[[-0.40  0.09  1.10  1.22  0.41]
 [ 0.60 -1.46 -3.73  1.60  2.66]
 [ 1.36 -3.45  1.15 -5.28 -0.03]
 [-0.01  4.15 -2.28 -1.31  2.23]
 [ 1.06 -1.25  2.66 -0.28  0.03]]
=>
[[-0.40  0.09]
 [ 0.60 -1.46]
 [ 1.36 -3.45]]

[[-0.68 -0.60 -5.02 -1.07 -0.53]
 [-2.39  2.41  2.13 -4.97  5.80]
 [ 0.34 -5.26 -2.24  4.79  1.78]]
=>
[[-0.68 -0.60]
 [-2.39  2.41]
 [ 0.34 -5.26]]

[[ 0.44  2.57 -4.76 -0.25]
 [-1.91 -1.72  1.65  2.85]
 [ 5.03  4.82 -5.22  3.99]]
=>
[[ 0.44  2.57]
 [-1.91 -1.72]
 [ 5.03  4.82]]

[[-1.70  3.87]
 [-1.20 -0.02]
 [-3.45  0.25]
 [-3.18  0.04]
 [ 4.98  2.39]]
=>
[[-1.70  3.87]
 [-1.20 -0.02]
 [-3.45  0.25]]

[[-5.44  2.22]
 [ 0.74 -0.29]
 [ 3.44  1.00]
 [ 4.74  0.16]]
=>
[[-5.44  2.22]
 [ 0.74 -0.29]
 [ 3.44  1.00]]

[[-2.83  2.71 -2.26 -2.69 -1.22]
 [ 3.26 -1.01 -1.31  3.50 -4.40]
 [ 1.40  3.40 -3.25 -1.64 -1.12]
 [ 2.66  2.08 -3.40 -0.86 -2.09]]
=>
[[-2.83  2.71]
 [ 3.26 -1.01]
 [ 1.40  3.40]]
---
[[ 3.22  1.82 -3.53 -4.07 -1.49  0.90  2.12 -2.62 -1.22 -1.58 -2.53 -4.17]
 [ 1.17  2.14 -3.51 -0.88 -0.94 -0.24  1.20 -0.23  0.77  0.81 -1.92 -2.06]
 [-1.45 -3.88  3.53 -2.05  2.71 -2.07 -4.09  0.01 -0.57 -3.58  2.70  1.45]
 [-3.22  0.25  0.33  4.58 -0.10 -1.56 -1.43  1.52  0.43  2.83  0.13  1.86]]
=>
[[ 3.22  1.82 -3.53 -4.07 -1.49  0.90  2.12 -2.62 -1.22 -1.58 -2.53 -4.17]
 [-1.45 -3.88  3.53 -2.05  2.71 -2.07 -4.09  0.01 -0.57 -3.58  2.70  1.45]]

[[ 0.78  1.70 -0.85  1.68 -0.22  1.31 -0.62  3.07  1.37 -0.52 -1.16  0.99
   0.59  2.12]
 [-1.71  0.46 -1.88 -0.07  1.17  3.19  0.07  2.33 -0.62 -0.71 -0.54 -1.04
  -0.59  1.54]
 [ 1.32  0.77 -3.72  1.61 -0.21 -0.26 -4.50  1.59  1.52  0.77 -0.48  1.17
   0.39 -1.17]
 [ 1.30  1.72 -1.66  1.45 -1.21 -0.43 -2.66  1.53  2.13  2.40  1.17  1.04
   0.35 -0.28]
 [-1.99 -0.82  1.02 -2.85  0.94 -1.68  0.35 -2.62 -1.20 -0.23  1.25  0.66
   1.19 -1.73]]
=>
[[ 0.78  1.70 -0.85  1.68 -0.22  1.31 -0.62  3.07  1.37 -0.52 -1.16  0.99
   0.59  2.12]
 [ 1.32  0.77 -3.72  1.61 -0.21 -0.26 -4.50  1.59  1.52  0.77 -0.48  1.17
   0.39 -1.17]
 [-1.99 -0.82  1.02 -2.85  0.94 -1.68  0.35 -2.62 -1.20 -0.23  1.25  0.66
   1.19 -1.73]]

[[-0.30  1.43  0.07 -0.66 -0.99  1.38  2.81 -4.41 -1.63]
 [ 2.51  0.81 -1.89  2.56  2.48  0.63 -2.02  1.90  1.77]
 [ 1.40  0.15  0.71  1.06  1.83 -0.60 -0.66  3.27  3.09]
 [-0.34  0.40  0.21  0.66 -0.09 -0.03 -0.73 -0.38 -2.45]
 [ 0.00  0.91  0.97  1.39 -0.25  0.21 -3.84 -3.01 -0.50]]
=>
[[-0.30  1.43  0.07 -0.66 -0.99  1.38  2.81 -4.41 -1.63]
 [ 1.40  0.15  0.71  1.06  1.83 -0.60 -0.66  3.27  3.09]
 [ 0.00  0.91  0.97  1.39 -0.25  0.21 -3.84 -3.01 -0.50]]

[[-1.58  3.01  1.59  1.44  0.64 -1.29 -0.59  1.05  1.73 -0.31]
 [ 1.07 -0.95  0.92 -1.79  1.20 -1.39  2.64 -0.25  2.53 -0.91]
 [-1.80 -2.27 -0.66 -3.43 -0.26  0.00  0.24 -3.24  0.39  2.13]
 [ 0.26 -0.51 -1.32 -0.46  2.31  1.29 -0.88  0.66 -1.20  1.19]
 [-0.78  5.02 -0.71 -1.90 -1.52 -1.82  0.91  0.06  1.01 -1.81]]
=>
[[-1.58  3.01  1.59  1.44  0.64 -1.29 -0.59  1.05  1.73 -0.31]
 [-1.80 -2.27 -0.66 -3.43 -0.26  0.00  0.24 -3.24  0.39  2.13]
 [-0.78  5.02 -0.71 -1.90 -1.52 -1.82  0.91  0.06  1.01 -1.81]]

[[-1.22 -4.88  0.24]
 [-1.92 -1.47  0.64]
 [-0.03 -2.04  2.36]
 [-1.91 -0.03 -0.37]
 [ 0.54  4.34 -0.37]
 [-1.67 -0.66 -2.79]
 [ 0.12 -2.84 -3.67]
 [ 1.70 -3.38  0.83]
 [ 2.03  0.80  0.35]]
=>
[[-1.22 -4.88  0.24]
 [-0.03 -2.04  2.36]
 [ 0.54  4.34 -0.37]
 [ 0.12 -2.84 -3.67]
 [ 2.03  0.80  0.35]]

[[ 5.24 -2.32  2.39]
 [-3.09 -1.14 -4.46]
 [ 2.13  1.97  4.54]
 [ 1.70  2.32  4.52]
 [-2.70  4.89  3.09]
 [-1.66 -2.40 -4.58]
 [-3.40  4.16  1.58]
 [-3.75  3.87  0.94]]
=>
[[ 5.24 -2.32  2.39]
 [ 2.13  1.97  4.54]
 [-2.70  4.89  3.09]
 [-3.40  4.16  1.58]]

[[ 5.70 -3.24]
 [-0.64  3.68]
 [ 0.79 -0.60]
 [ 1.31 -0.57]
 [-3.03 -3.55]
 [ 4.12  0.49]
 [ 3.85 -0.78]
 [-3.55  3.05]]
=>
[[ 5.70 -3.24]
 [ 0.79 -0.60]
 [-3.03 -3.55]
 [ 3.85 -0.78]]

[[ 1.17 -1.27 -0.75  4.00  1.43 -1.62  0.78 -1.65 -0.44]
 [-0.59  1.80 -1.04 -3.96 -4.78 -0.04 -1.77 -0.84 -3.05]
 [ 1.11 -1.15 -0.61  4.13  1.61 -1.43  0.50 -1.75 -0.43]
 [ 1.15 -1.26 -0.81  4.06  1.26 -1.69  0.63 -1.81 -0.70]
 [-0.59  0.00 -0.49 -3.95 -3.20 -0.20  1.25  1.31 -0.10]
 [ 0.54  1.30 -0.83  3.39  0.25 -0.49 -1.80 -2.30 -3.05]
 [ 0.11  1.17 -1.11 -0.09 -2.34 -0.59 -1.73 -2.26 -2.88]
 [ 0.11 -0.11 -1.13 -2.47 -4.78 -1.69  1.01  0.02 -2.22]
 [ 0.74 -1.27 -0.80  1.63 -0.09 -1.48  1.27 -0.30 -0.26]]
=>
[[ 1.17 -1.27 -0.75  4.00  1.43 -1.62  0.78 -1.65 -0.44]
 [ 1.11 -1.15 -0.61  4.13  1.61 -1.43  0.50 -1.75 -0.43]
 [-0.59  0.00 -0.49 -3.95 -3.20 -0.20  1.25  1.31 -0.10]
 [ 0.11  1.17 -1.11 -0.09 -2.34 -0.59 -1.73 -2.26 -2.88]
 [ 0.74 -1.27 -0.80  1.63 -0.09 -1.48  1.27 -0.30 -0.26]]

[[ 0.70 -0.22 -1.80 -3.35  0.26]
 [ 0.69 -1.79 -1.03 -1.20 -0.34]
 [-2.37  1.56  0.53 -0.11 -1.86]
 [ 3.30 -4.44 -0.21 -0.16  1.01]
 [ 2.58 -2.73 -1.04  0.17  1.28]
 [ 1.27 -2.42  3.88 -1.01  0.34]
 [-0.83  0.01  3.78 -1.61 -0.67]
 [ 1.56 -1.09 -1.95 -3.06  0.79]
 [ 1.44 -2.99 -1.09  0.21 -0.11]
 [ 0.80 -2.19  3.63  0.81 -0.23]
 [ 2.22 -3.24  4.11 -1.21  0.32]]
=>
[[ 0.70 -0.22 -1.80 -3.35  0.26]
 [-2.37  1.56  0.53 -0.11 -1.86]
 [ 2.58 -2.73 -1.04  0.17  1.28]
 [-0.83  0.01  3.78 -1.61 -0.67]
 [ 1.44 -2.99 -1.09  0.21 -0.11]
 [ 2.22 -3.24  4.11 -1.21  0.32]]
